Look-ups in named tables: a row name and a column name give one cell, copied from the table.

nireron.tsv
	mos	vab
fabe	35	245
girob	125	224
pudevo	215	156

girob, vab: 224
pudevo, vab: 156
fabe, mos: 35
pudevo, mos: 215
girob, mos: 125
fabe, vab: 245

movilad:
         nupi  budevev   kuv  pabidit   lak  fuzepip
romasir  28.3     76.7  83.1     25.2  50.5     12.5
gonel    42.4     76.7  84.7     11.2  28.7     31.6
geniru   34.9     91.9  68.1     35.4  55.3     46.7
butuzo   40.4     64.9  64.4     57.3  50.5     59.0
zegofo   34.9     79.7  67.5     27.1  48.4     46.7
detuvu   26.3     65.2  68.6     28.0  44.2     34.5

gonel, kuv: 84.7
butuzo, kuv: 64.4
gonel, nupi: 42.4
butuzo, lak: 50.5
zegofo, pabidit: 27.1
detuvu, lak: 44.2
geniru, kuv: 68.1
romasir, kuv: 83.1
detuvu, nupi: 26.3
romasir, lak: 50.5
detuvu, kuv: 68.6
zegofo, lak: 48.4
gonel, lak: 28.7
zegofo, nupi: 34.9
detuvu, fuzepip: 34.5
geniru, fuzepip: 46.7

Table zaz
          zev  dabunu   kod  fisovas
fik      8.34    7.04  4.09     6.61
veb      5.18    1.64  7.32     3.27
zivu     3.00    8.34  5.94     7.87
setibi   6.04    8.04  2.93     5.22
vupize   7.29    6.61  7.65     5.62
forokub  1.95    9.24  4.66     8.53
kerovis  5.44    8.61  2.68     5.98
pimadeb  1.85    9.02  5.78     9.01
faro     6.56    7.37  4.70     5.05
tav      8.59    5.57  4.48     6.39
bur      7.00    6.95  4.97     5.21
kikofaf  4.29    3.39  5.94     6.80
rutob    7.65    3.05  5.39     5.80
nes      7.89    3.32  7.76     5.52

bur, dabunu => 6.95
kerovis, fisovas => 5.98
setibi, fisovas => 5.22
veb, fisovas => 3.27
tav, kod => 4.48
kerovis, dabunu => 8.61
vupize, fisovas => 5.62
veb, dabunu => 1.64
setibi, zev => 6.04
fik, kod => 4.09
nes, dabunu => 3.32
rutob, fisovas => 5.80
nes, fisovas => 5.52
tav, zev => 8.59
Row with the largest fisovas: pimadeb

bunono =
|  | karar | lamoge | kasas | vab | gusedod | fogugem | vev | pitiz |
|---|---|---|---|---|---|---|---|---|
| zon | 1 | 37 | 87 | 59 | 70 | 29 | 61 | 51 |
| fiko | 30 | 23 | -44 | 95 | 54 | -38 | 19 | -11 |
| finakoz | 50 | 12 | -46 | 24 | -8 | 73 | 32 | 11 |
| pememo | 51 | 82 | -58 | 70 | -87 | 85 | 27 | 1 |
| zovebu | 39 | 68 | 62 | 86 | 39 | -69 | 57 | 52 |

finakoz, karar -> 50
pememo, pitiz -> 1
pememo, karar -> 51
pememo, fogugem -> 85
zon, karar -> 1
zon, lamoge -> 37
zovebu, lamoge -> 68
fiko, gusedod -> 54
fiko, fogugem -> -38
pememo, lamoge -> 82
zovebu, fogugem -> -69
pememo, gusedod -> -87
finakoz, pitiz -> 11
fiko, pitiz -> -11

mir =
|  | zogak | lumove | kalu |
|---|---|---|---|
| makim | -0.706 | -3.944 | 5.642 |
| noro | -6.434 | -6.027 | 0.188 |
| zegov | -1.759 | -5.726 | -7.282 |
| kanif | -3.116 | -4.290 | -4.286 |
| satog | -5.584 | -0.489 | 1.844 |
| ler | -9.512 | -2.533 | -6.854 |
| rus | -7.685 | -8.879 | 3.808 |

What is the lumove of satog in mir? -0.489
What is the zogak of rus in mir? -7.685
What is the zogak of zegov in mir? -1.759
What is the kalu of makim in mir? 5.642
What is the lumove of zegov in mir? -5.726
What is the kalu of kanif in mir? -4.286
Which row has the largest zogak? makim

Table puvig
fields: debibe, pefafa, lumi, dad, gena, dusoso, tilafo, liti, busagug
siroge: [0.474, 0.437, 0.270, 0.608, 0.358, 0.262, 0.532, 0.622, 0.425]
nidakov: [0.262, 0.401, 0.755, 0.704, 0.611, 0.534, 0.403, 0.637, 0.345]
vomimi: [0.403, 0.416, 0.511, 0.549, 0.383, 0.488, 0.393, 0.122, 0.710]
sigam: [0.262, 0.358, 0.581, 0.240, 0.275, 0.498, 0.081, 0.136, 0.442]
lam: [0.364, 0.647, 0.368, 0.126, 0.198, 0.404, 0.672, 0.361, 0.187]
penufav: [0.711, 0.630, 0.511, 0.672, 0.254, 0.440, 0.436, 0.177, 0.118]
diluzu: [0.633, 0.504, 0.303, 0.563, 0.649, 0.706, 0.569, 0.611, 0.531]
fetol: [0.388, 0.500, 0.407, 0.074, 0.673, 0.707, 0.641, 0.126, 0.158]
mig: [0.098, 0.348, 0.525, 0.397, 0.524, 0.543, 0.658, 0.738, 0.431]
gilad: [0.754, 0.334, 0.685, 0.634, 0.655, 0.409, 0.720, 0.163, 0.664]
peman: [0.388, 0.589, 0.481, 0.154, 0.708, 0.346, 0.376, 0.524, 0.236]
sokom: [0.276, 0.180, 0.415, 0.333, 0.318, 0.494, 0.189, 0.473, 0.673]
fura: [0.266, 0.544, 0.332, 0.243, 0.363, 0.348, 0.432, 0.702, 0.357]
bobul: [0.076, 0.466, 0.727, 0.630, 0.677, 0.553, 0.663, 0.560, 0.522]

sokom, liti -> 0.473
mig, dad -> 0.397
diluzu, liti -> 0.611
bobul, gena -> 0.677
sigam, dusoso -> 0.498
diluzu, gena -> 0.649
vomimi, gena -> 0.383
fura, tilafo -> 0.432
lam, liti -> 0.361
sigam, debibe -> 0.262
mig, tilafo -> 0.658
fura, pefafa -> 0.544
siroge, liti -> 0.622
lam, debibe -> 0.364
gilad, busagug -> 0.664
vomimi, busagug -> 0.710
sigam, busagug -> 0.442
peman, lumi -> 0.481

